Below is a small trained network, with its code and all its weights. Each question gives an input and a target symbol and asks what happens when units are switched off, that is, made to give their printed mean instead of their output.

import numpy as np


def w(rows, s, z=0):
    codes = np.array(rows[::2]) - 128.0
    scale = np.full(codes.shape[1], s)
    scale[-1] = z or s
    return codes * scale


def f(y):
    return y / 2 * (1 + np.tanh(0.7978845608 * (y + 0.044715 * y**3)))


def softmax(a):
    e = np.exp(a - a.max(-1, keepdims=True))
    return e / e.sum(-1, keepdims=True)


def log_softmax(a):
    a = a - a.max(-1, keepdims=True)
    return a - np.log(np.exp(a).sum(-1, keepdims=True))


def net(x, mask):
    ids = ['γδεηλμξπστ'.index(c) for c in x.split()]
    T = len(ids)
    res = E[ids] + P[:T]
    u = 0
    for l in range(2):
        r = res
        for j in range(2):
            rows = slice(2 * j, 2 * j + 2)
            q, k, v = (r @ M[l][rows].T for M in (Q, K, V))
            z = softmax(np.where(np.tri(T) > 0, q @ k.T / 2**0.5, -1e9)) @ v
            o = O[l][rows]
            res = res + np.where(mask[u + j], z, o[:, -1]) @ o[:, :-1]
        u += 2
        y = f(res @ A[l][:, :-1].T + A[l][:, -1])
        res = res + np.where(mask[u : u + 8], y, B[l][:, -1]) @ B[l][:, :-1]
        u += 8
    return log_softmax(res[-1] @ U[:, :-1].T + U[:, -1])


Q, K, V, O, A, B = {}, {}, {}, {}, {}, {}
E = w([
[208,166,156,6,77,170,225,168],'γ',
[65,142,84,178,222,178,149,123],'δ',
[144,98,174,126,232,130,60,117],'ε',
[147,144,118,133,208,87,129,7],'η',
[66,167,165,91,207,119,96,239],'λ',
[157,252,102,127,177,99,132,137],'μ',
[137,195,48,135,114,101,107,74],'ξ',
[143,151,76,127,106,123,45,168],'π',
[36,64,45,103,106,74,109,173],'σ',
[199,63,73,128,165,50,141,171],'τ',
],0.0044)
P = w([
[104,168,161,252,121,68,123,142],'0',
[109,162,136,212,143,83,126,144],'1',
[125,154,106,175,167,101,112,145],'2',
[125,144,76,137,175,119,115,136],'3',
[145,143,52,104,187,133,114,131],'4',
[147,135,34,65,197,143,119,126],'5',
[155,134,22,40,211,162,110,119],'6',
[166,135,8,12,222,181,119,127],'7',
],0.0029)
Q[0] = w([
[141,140,74,155,149,111,104,133],'0.h1',
[143,113,181,143,83,143,124,101],'0.h1',
[145,117,176,93,127,170,158,121],'0.h2',
[115,97,192,157,2,124,128,104],'0.h2',
],0.045)
K[0] = w([
[133,108,173,16,65,134,162,183],'0.h1',
[89,138,108,210,174,58,61,175],'0.h1',
[135,142,240,159,53,211,240,131],'0.h2',
[90,133,163,253,159,82,91,121],'0.h2',
],0.021)
V[0] = w([
[141,117,198,128,88,222,191,101],'0.h1',
[126,140,111,163,143,178,131,143],'0.h1',
[175,96,116,111,36,8,151,157],'0.h2',
[115,111,144,160,216,184,124,100],'0.h2',
],0.013)
O[0] = w([
[127,66,95,56,45,131,152,109,3],'0.h1',
[132,140,115,99,127,150,158,137,156],'0.h1',
[121,114,124,152,131,2,87,156,94],'0.h2',
[165,92,136,119,134,205,154,113,153],'0.h2',
],0.0072,0.004)
A[0] = w([
[24,78,200,17,123,115,82,109,36],'0.n1',
[123,51,107,139,84,96,143,58,59],'0.n2',
[135,135,135,171,69,136,115,143,6],'0.n3',
[109,160,248,106,205,147,104,97,119],'0.n4',
[145,135,177,136,39,47,139,166,130],'0.n5',
[148,81,168,131,113,198,129,94,47],'0.n6',
[71,178,152,143,57,166,168,118,35],'0.n7',
[109,99,133,251,139,139,142,147,54],'0.n8',
],0.011,0.0023)
B[0] = w([
[151,126,115,145,139,80,231,187,80],'0.n1',
[154,124,78,128,67,149,129,145,79],'0.n2',
[103,107,136,144,19,91,152,118,75],'0.n3',
[171,111,39,193,100,122,146,152,252],'0.n4',
[153,121,149,156,143,253,170,100,116],'0.n5',
[116,83,158,153,82,159,187,115,128],'0.n6',
[135,114,216,106,126,96,151,141,91],'0.n7',
[107,133,178,197,143,94,112,145,188],'0.n8',
],0.012,0.0027)
Q[1] = w([
[106,182,44,160,201,165,59,117],'1.h1',
[157,128,55,63,136,228,174,111],'1.h1',
[133,122,85,65,143,244,133,106],'1.h2',
[155,111,188,95,5,127,199,129],'1.h2',
],0.028)
K[1] = w([
[149,142,170,44,135,84,79,158],'1.h1',
[143,110,16,96,146,146,157,111],'1.h1',
[137,127,2,93,125,170,104,119],'1.h2',
[115,138,93,216,106,179,141,116],'1.h2',
],0.033)
V[1] = w([
[130,44,119,154,117,120,70,77],'1.h1',
[123,94,120,130,106,159,95,226],'1.h1',
[143,54,132,128,206,106,174,148],'1.h2',
[1,121,127,121,137,148,118,121],'1.h2',
],0.03)
O[1] = w([
[126,81,127,44,169,172,90,36,100],'1.h1',
[8,89,78,184,89,164,113,110,139],'1.h1',
[60,123,222,121,183,66,134,118,255],'1.h2',
[70,167,50,26,180,110,199,144,94],'1.h2',
],0.013,0.0046)
A[1] = w([
[104,77,114,2,34,222,61,118,117],'1.n1',
[228,70,186,27,99,139,148,65,41],'1.n2',
[96,100,211,89,123,190,246,208,133],'1.n3',
[228,175,147,79,157,189,96,129,74],'1.n4',
[173,112,168,201,78,140,135,129,67],'1.n5',
[51,100,86,161,16,121,124,104,1],'1.n6',
[107,222,67,145,97,205,26,44,221],'1.n7',
[104,34,145,91,86,194,94,61,86],'1.n8',
],0.0096,0.0018)
B[1] = w([
[70,206,193,121,95,108,96,185,140],'1.n1',
[99,3,125,137,170,95,189,168,151],'1.n2',
[139,141,155,143,122,216,189,137,181],'1.n3',
[165,188,72,162,131,130,127,54,174],'1.n4',
[121,110,122,72,98,69,155,157,210],'1.n5',
[82,163,105,169,104,93,173,50,148],'1.n6',
[133,66,83,133,146,172,86,166,254],'1.n7',
[169,140,145,60,82,151,141,71,161],'1.n8',
],0.015,0.0074)
U = w([
[158,140,136,103,59,81,148,208,177],'γ',
[64,162,70,2,194,93,167,128,143],'δ',
[109,151,214,178,189,88,36,108,215],'ε',
[159,62,116,128,162,91,182,97,4],'η',
[136,150,180,154,131,206,197,153,98],'λ',
[196,219,106,153,130,123,116,59,129],'μ',
[144,64,75,172,148,179,70,191,167],'ξ',
[94,185,126,96,83,144,94,134,61],'π',
[73,127,102,175,86,98,171,82,24],'σ',
[141,96,163,76,80,149,128,80,164],'τ',
],0.0035,0.0028)

Each question gives the input, a string of symbols that net reads in full, and the target symbol t.
The units are the heads (2 rows each of Q, K, V and O) and the neurons (one row each of A and B). Each row of codes is followed by its name. A weight is (code - 128) times the scale printed after its matrix; where a second scale follows, it is the last column's (O, A, B and U).
mask holds one flag per unit, layer by layer, with each layer's heads first. A switched-off unit (its flag False) gives its mean, the last column of its rows in O or B, instead of its output. The means were averaged over made-up inputs and are rounded, as every weight is.
A unit's drop is (log p(t) with every unit on - log p(t) with that unit switched off) / (log p(t) with every unit on - log p(t) with every unit switched off).
The circuit of an input: a set's keep is (log p(t) with only the set's units on - log p(t) with every unit switched off) / (log p(t) with every unit on - log p(t) with every unit switched off). Starting from the 12 units with the biggest drops (on a tie, the unit counted first), units are removed one at a time, each time the one whose removal leaves the highest keep (on an exact tie, the one counted first), for as long as the keep stays at least 0.8.
units of the circuit, in order: the units of the circuit, biggest drop first
k most important neurons: the k neurons with the biggest drops, biggest first
k most important neurons of layer l: the k neurons of layer l with the biggest drops, biggest first
drop when u is switched off: that unit's drop, to one decimal
input λ η ξ γ τ π, target π: 3 most important neurons of layer 0 : 0.n8, 0.n2, 0.n5
input σ τ λ ε σ δ σ π, target δ: units of the circuit, in order : 1.h2, 0.n4
input δ δ π δ ξ, target ξ: most important neuron of layer 0 : 0.n6
input π μ γ π δ ξ σ, target σ: 4 most important neurons : 0.n1, 0.n2, 1.n6, 0.n8
input γ π τ ξ, target ξ: units of the circuit, in order : 0.h1, 1.n7, 1.h2, 0.n2
input ε δ ξ ξ δ δ, target μ: units of the circuit, in order : 1.h1, 1.n4, 1.h2, 0.n4
input μ π π γ ξ δ δ δ, target δ: units of the circuit, in order : 0.h1, 1.h2, 0.n4
input δ π δ δ π, target ξ: units of the circuit, in order : 1.h2, 1.n7, 1.h1
input δ μ μ τ δ τ τ π, target ε: units of the circuit, in order : 1.h2, 0.h2
input ξ σ π π δ γ η, target η: 4 most important neurons : 1.n2, 0.n8, 0.n2, 0.n5
input δ δ δ δ π δ λ, target ξ: 2 most important neurons : 0.n4, 0.n6
input μ γ η τ, target τ: 3 most important neurons of layer 0 : 0.n2, 0.n5, 0.n8
input ξ λ μ δ, target γ: 2 most important neurons of layer 0 : 0.n5, 0.n4
input ξ π ξ ε ε δ, target τ: most important neuron of layer 1 : 1.n8
input ε μ δ δ, target γ: 4 most important neurons : 1.n5, 0.n8, 0.n6, 0.n4
input γ δ ξ δ ε π η, target η: 4 most important neurons : 1.n2, 0.n8, 0.n1, 0.n4
input δ σ ξ ξ λ δ δ, target σ: 3 most important neurons : 1.n6, 0.n4, 0.n6
input δ π π η μ η, target γ: 2 most important neurons of layer 0 : 0.n8, 0.n4
input π ε δ δ δ, target λ: 2 most important neurons : 1.n3, 0.n8
input η π δ, target ξ: 2 most important neurons : 1.n7, 0.n4
input ε δ σ δ ε γ δ λ, target λ: 2 most important neurons : 0.n1, 1.n3
input δ δ δ δ ε γ σ, target σ: 4 most important neurons : 0.n1, 0.n2, 1.n6, 0.n6
input δ τ δ δ, target ε: most important neuron : 0.n4
input η ξ δ δ λ δ δ, target σ: 3 most important neurons : 0.n4, 1.n6, 0.n6
input δ δ π ε ξ λ δ, target μ: 3 most important neurons : 0.n4, 1.n4, 0.n5
input ε δ δ η ξ, target μ: 2 most important neurons : 1.n4, 0.n4
input π γ ξ ε δ μ, target μ: 2 most important neurons : 0.n4, 1.n4
input δ π δ δ μ, target γ: most important neuron of layer 0 : 0.n8
input ξ δ λ, target μ: drop when 1.h1 is switched off : 1.0
input λ η ξ ξ π π η, target ξ: drop when 1.n2 is switched off : 0.0
